Here is a tiny trained network, its code and every weight. The questions are about switching its units off for an input and a class, where a switched-off unit gives its printed mean instead of its output.

import numpy as np


def w(rows, s, z=0):
    codes = np.array(rows[::2]) - 128.0
    scale = np.full(codes.shape[1], s)
    scale[-1] = z or s
    return codes * scale


def f(y):
    return np.maximum(y, 0)


def log_softmax(a):
    a = a - a.max(-1, keepdims=True)
    return a - np.log(np.exp(a).sum(-1, keepdims=True))


def net(x, mask):
    res = np.array(x, float).reshape(1, 6) / 4 @ E
    y = f(res @ A[0][:, :-1].T + A[0][:, -1])
    res = res + np.where(mask, y, B[0][:, -1]) @ B[0][:, :-1]
    return log_softmax(res[-1] @ U[:, :-1].T + U[:, -1])


A, B = {}, {}
E = w([
[188,218,72,134,80,30],'x0',
[202,3,47,173,96,138],'x1',
[230,106,181,109,253,91],'x2',
[140,197,57,212,225,223],'x3',
[127,129,125,126,131,127],'x4',
[217,171,206,121,36,226],'x5',
],0.0065)
A[0] = w([
[107,198,117,162,160,155,96],'neuron 1',
[130,188,115,145,173,173,70],'neuron 2',
[153,149,175,110,79,176,122],'neuron 3',
[84,129,172,124,147,145,139],'neuron 4',
[81,180,173,88,153,142,121],'neuron 5',
[101,62,141,113,146,187,97],'neuron 6',
[57,129,182,88,158,181,146],'neuron 7',
[186,108,148,169,184,118,55],'neuron 8',
[130,235,130,114,124,71,151],'neuron 9',
[182,165,168,109,106,172,98],'neuron 10',
[123,207,131,193,189,192,6],'neuron 11',
[88,82,125,159,104,155,103],'neuron 12',
[206,148,169,114,97,170,112],'neuron 13',
[125,73,143,154,156,117,144],'neuron 14',
[18,180,63,142,64,169,109],'neuron 15',
[115,121,196,106,108,88,98],'neuron 16',
[143,141,164,151,89,153,58],'neuron 17',
[189,162,204,78,248,94,80],'neuron 18',
[54,113,86,92,187,52,70],'neuron 19',
[190,142,60,153,69,77,165],'neuron 20',
[133,149,99,193,150,170,38],'neuron 21',
[84,147,197,57,111,84,103],'neuron 22',
[210,89,125,156,140,108,141],'neuron 23',
[133,77,183,73,87,84,34],'neuron 24',
[128,200,128,107,122,91,117],'neuron 25',
[122,100,135,83,94,96,3],'neuron 26',
],0.011,0.0041)
B[0] = w([
[139,71,88,71,88,98,197],'neuron 1',
[160,68,77,85,139,103,193],'neuron 2',
[104,125,110,170,163,70,205],'neuron 3',
[151,163,142,155,139,174,174],'neuron 4',
[134,131,96,172,90,211,190],'neuron 5',
[147,157,165,116,235,146,197],'neuron 6',
[152,200,147,146,186,180,210],'neuron 7',
[114,95,160,81,21,95,185],'neuron 8',
[151,164,176,156,176,221,215],'neuron 9',
[85,164,95,162,154,52,199],'neuron 10',
[158,83,71,78,148,116,217],'neuron 11',
[167,142,190,131,124,156,179],'neuron 12',
[52,161,91,177,188,68,215],'neuron 13',
[119,161,153,165,124,155,180],'neuron 14',
[122,115,205,106,20,71,254],'neuron 15',
[158,75,54,93,145,131,176],'neuron 16',
[75,124,92,152,153,56,165],'neuron 17',
[84,83,190,137,1,108,235],'neuron 18',
[81,167,98,199,172,76,212],'neuron 19',
[174,176,179,127,198,197,233],'neuron 20',
[154,80,94,53,128,88,189],'neuron 21',
[161,70,51,98,96,149,197],'neuron 22',
[135,129,161,166,89,180,208],'neuron 23',
[166,103,70,80,160,120,190],'neuron 24',
[145,162,146,134,163,195,180],'neuron 25',
[175,84,95,80,180,114,156],'neuron 26',
],0.0082,0.0083)
U = w([
[176,66,9,2,147,94,66],'0',
[78,111,216,131,10,86,161],'1',
[122,137,128,157,141,139,254],'2',
[22,156,81,231,199,25,67],'3',
[151,128,113,191,124,231,163],'4',
[178,182,203,142,227,213,33],'5',
],0.0088,0.0092)

Each question gives the input, the list of numbers given to net, and the class t.
The units are the neurons (one row each of A and B). Each row of codes is followed by its name. A weight is (code - 128) times the scale printed after its matrix; where a second scale follows, it is the last column's (A, B and U).
mask holds one flag per neuron, in row order. A switched-off neuron (its flag False) gives its mean, the last column of its row in B, instead of its output. The means were averaged over made-up inputs and are rounded, as every weight is.
A unit's drop is (log p(t) with every unit on - log p(t) with that unit switched off) / (log p(t) with every unit on - log p(t) with every unit switched off).
The circuit of an input: a set's keep is (log p(t) with only the set's units on - log p(t) with every unit switched off) / (log p(t) with every unit on - log p(t) with every unit switched off). Starting from the 12 units with the biggest drops (on a tie, the unit counted first), units are removed one at a time, each time the one whose removal leaves the highest keep (on an exact tie, the one counted first), for as long as the keep stays at least 0.8.
circuit, biggest first: the units of the circuit, biggest drop first
most important unit: the unit with the biggest drop
top k neurons: the k neurons with the biggest drops, biggest first
input [1,-1,5,-5,-1,0], class 0: circuit, biggest first => [neuron 24]
input [4,7,2,-3,3,0], class 4: circuit, biggest first => [neuron 23; neuron 20]
input [1,-7,2,6,-3,-5], class 4: circuit, biggest first => [neuron 5; neuron 13]
input [-7,4,-2,-1,4,-6], class 5: top 2 neurons => [neuron 6; neuron 12]
input [6,0,-2,-1,5,8], class 3: circuit, biggest first => [neuron 13; neuron 10]
input [-7,-8,6,7,-8,4], class 2: top 2 neurons => [neuron 18; neuron 7]
input [-2,-8,1,-8,8,2], class 0: top 2 neurons => [neuron 22; neuron 16]
input [3,4,4,4,-6,7], class 3: circuit, biggest first => [neuron 13; neuron 10]
input [6,-4,-4,-7,-7,8], class 3: top 3 neurons => [neuron 13; neuron 3; neuron 10]
input [-4,-8,1,6,-5,8], class 3: circuit, biggest first => [neuron 10; neuron 13]
input [6,-2,-5,-2,-5,1], class 5: circuit, biggest first => [neuron 9; neuron 20]
input [1,2,7,5,2,-6], class 1: circuit, biggest first => [neuron 18; neuron 8]
input [-3,-8,6,-1,8,6], class 2: top 3 neurons => [neuron 15; neuron 18; neuron 7]
input [-7,7,8,-2,4,-2], class 1: circuit, biggest first => [neuron 8; neuron 18]
input [-8,6,-5,-6,3,4], class 5: circuit, biggest first => [neuron 6; neuron 18]
input [-5,-8,-6,1,3,-1], class 4: top 2 neurons => [neuron 7; neuron 5]
input [-5,-8,-2,4,5,-2], class 4: circuit, biggest first => [neuron 5]
input [-5,-8,-7,1,0,-2], class 4: top 4 neurons => [neuron 7; neuron 5; neuron 18; neuron 4]
input [3,7,3,-6,-1,-4], class 4: top 2 neurons => [neuron 23; neuron 20]
input [8,-8,-6,-5,5,-2], class 4: top 2 neurons => [neuron 9; neuron 22]
input [3,-6,1,-4,-4,3], class 4: most important unit => neuron 9
input [-7,-3,-5,8,-1,-5], class 0: top 2 neurons => [neuron 11; neuron 1]
input [8,-3,-6,6,7,-5], class 5: top 4 neurons => [neuron 9; neuron 20; neuron 25; neuron 18]
input [8,-7,-1,7,2,8], class 3: top 4 neurons => [neuron 10; neuron 13; neuron 3; neuron 17]
input [5,-3,1,4,4,-1], class 5: top 2 neurons => [neuron 9; neuron 25]
input [3,-7,4,-1,3,7], class 3: circuit, biggest first => [neuron 13; neuron 10]
input [-3,7,-8,5,-7,-8], class 1: circuit, biggest first => [neuron 15]
input [-8,-5,0,-5,2,-5], class 5: top 2 neurons => [neuron 7; neuron 6]
input [-5,1,6,2,-3,0], class 1: top 4 neurons => [neuron 18; neuron 8; neuron 20; neuron 9]
